Below are the code and all the weights of a small trained network. Each question names an input and a class and asks about switching units off, where a switched-off unit gives its printed mean instead of its output.

import numpy as np


def w(rows, s, z=0):
    codes = np.array(rows[::2]) - 128.0
    scale = np.full(codes.shape[1], s)
    scale[-1] = z or s
    return codes * scale


def norm(h):
    return h / np.sqrt((h * h).mean(-1, keepdims=True) + 1e-5)


def f(y):
    return y / 2 * (1 + np.tanh(0.7978845608 * (y + 0.044715 * y**3)))


def log_softmax(a):
    a = a - a.max(-1, keepdims=True)
    return a - np.log(np.exp(a).sum(-1, keepdims=True))


def net(x, mask):
    res = np.array(x, float).reshape(1, 6) / 4 @ E
    u = 0
    for l in range(4):
        y = f(norm(res) @ A[l][:, :-1].T + A[l][:, -1])
        res = res + np.where(mask[u : u + 4], y, B[l][:, -1]) @ B[l][:, :-1]
        u += 4
    return log_softmax(norm(res)[-1] @ U[:, :-1].T + U[:, -1])


A, B = {}, {}
E = w([
[52,64,162,140,90,78,75],'x0',
[231,180,110,151,174,183,77],'x1',
[149,215,152,100,149,200,130],'x2',
[212,145,113,233,181,125,132],'x3',
[78,107,80,133,221,1,57],'x4',
[81,190,221,200,176,116,196],'x5',
],0.0017)
A[0] = w([
[122,114,107,153,163,48,71,125],'L0N0',
[112,64,101,72,78,124,104,77],'L0N1',
[173,178,178,95,47,254,186,1],'L0N2',
[97,222,163,102,197,180,190,7],'L0N3',
],0.003,0.0011)
B[0] = w([
[114,154,111,150,202,94,145,175],'L0N0',
[123,152,77,55,125,141,126,167],'L0N1',
[137,163,116,186,251,75,73,248],'L0N2',
[138,232,167,67,77,102,195,161],'L0N3',
],0.0029,0.0013)
A[1] = w([
[209,67,115,228,123,131,246,58],'L1N0',
[165,161,200,235,155,111,151,58],'L1N1',
[2,63,233,151,84,119,120,5],'L1N2',
[88,117,131,129,136,120,132,89],'L1N3',
],0.003,0.0026)
B[1] = w([
[146,40,39,175,49,142,188,164],'L1N0',
[105,78,39,4,88,168,135,253],'L1N1',
[158,106,224,202,18,145,46,122],'L1N2',
[163,135,121,124,115,112,102,35],'L1N3',
],0.0031,0.00048)
A[2] = w([
[145,88,86,120,112,102,81,134],'L2N0',
[98,76,87,3,78,129,91,82],'L2N1',
[60,77,212,160,54,122,98,4],'L2N2',
[197,181,123,163,167,209,123,88],'L2N3',
],0.0049,0.003)
B[2] = w([
[71,166,184,118,163,139,158,184],'L2N0',
[3,44,31,78,187,216,184,206],'L2N1',
[108,91,231,130,38,118,58,169],'L2N2',
[193,85,139,46,47,172,66,252],'L2N3',
],0.004,0.0022)
A[3] = w([
[48,113,164,155,127,36,155,70],'L3N0',
[137,215,201,98,164,120,199,112],'L3N1',
[157,34,58,215,102,127,195,126],'L3N2',
[101,121,98,182,253,8,32,5],'L3N3',
],0.0043,0.0027)
B[3] = w([
[227,113,130,124,98,177,23,199],'L3N0',
[74,158,148,95,129,82,184,201],'L3N1',
[111,151,114,219,135,123,175,221],'L3N2',
[145,170,106,153,222,2,43,248],'L3N3',
],0.0044,0.0011)
U = w([
[12,60,53,69,162,178,144,161],'0',
[254,147,102,79,112,219,88,117],'1',
[136,141,101,164,217,29,62,255],'2',
[100,219,179,70,134,114,208,41],'3',
[154,105,80,237,112,139,202,10],'4',
[79,81,220,159,38,108,74,229],'5',
],0.0099,0.00077)

Each question gives the input, the list of numbers given to net, and the class t.
The units are the neurons (one row each of A and B). Each row of codes is followed by its name. A weight is (code - 128) times the scale printed after its matrix; where a second scale follows, it is the last column's (A, B and U).
mask holds one flag per neuron, layer by layer. A switched-off neuron (its flag False) gives its mean, the last column of its row in B, instead of its output. The means were averaged over made-up inputs and are rounded, as every weight is.
A unit's drop is (log p(t) with every unit on - log p(t) with that unit switched off) / (log p(t) with every unit on - log p(t) with every unit switched off).
The circuit of an input: a set's keep is (log p(t) with only the set's units on - log p(t) with every unit switched off) / (log p(t) with every unit on - log p(t) with every unit switched off). Starting from the 12 units with the biggest drops (on a tie, the unit counted first), units are removed one at a time, each time the one whose removal leaves the highest keep (on an exact tie, the one counted first), for as long as the keep stays at least 0.8.
units of the circuit, in order: the units of the circuit, biggest drop first
top k neurons: the k neurons with the biggest drops, biggest first
drop when u is switched off: that unit's drop, to one decimal
input [8,7,-5,8,-1,6], class 4: top 4 neurons : [L0N2 L1N0 L3N2 L1N1]
input [-2,-3,-6,6,-1,-8], class 4: units of the circuit, in order : [L3N2]
input [-5,-3,-8,-5,-5,1], class 5: top 4 neurons : [L1N1 L2N2 L1N2 L0N2]
input [-5,2,-7,6,-3,-8], class 4: units of the circuit, in order : [L3N2 L1N0]
input [-2,6,-6,2,1,2], class 4: units of the circuit, in order : [L1N0 L3N2]
input [-3,4,1,-1,4,4], class 3: units of the circuit, in order : [L0N3 L3N1]
input [3,7,2,-8,-3,3], class 3: top 3 neurons : [L3N1 L0N3 L3N0]
input [-6,-7,-5,5,2,3], class 4: top 2 neurons : [L1N0 L0N2]
input [7,-6,7,2,6,7], class 5: units of the circuit, in order : [L1N2 L2N2]
input [7,5,-7,4,-3,-3], class 4: top 3 neurons : [L0N2 L3N2 L1N0]
input [-3,-4,-5,4,-3,-4], class 4: top 2 neurons : [L3N2 L1N1]
input [4,7,3,8,3,1], class 1: top 2 neurons : [L2N3 L0N2]
input [6,6,-5,6,-6,-2], class 4: top 2 neurons : [L1N0 L3N2]
input [4,0,0,5,-4,-1], class 4: top 2 neurons : [L1N0 L3N2]
input [0,-3,-3,-2,2,1], class 5: top neuron : [L0N2]
input [0,6,-5,-5,-1,-2], class 0: drop when L1N1 is switched off : 0.0
input [-1,6,-7,-5,-5,-4], class 0: drop when L2N1 is switched off : 0.4
input [8,8,-8,-4,-4,-7], class 0: drop when L2N1 is switched off : 0.2
input [0,4,-3,-4,-3,-8], class 0: drop when L2N1 is switched off : 0.2
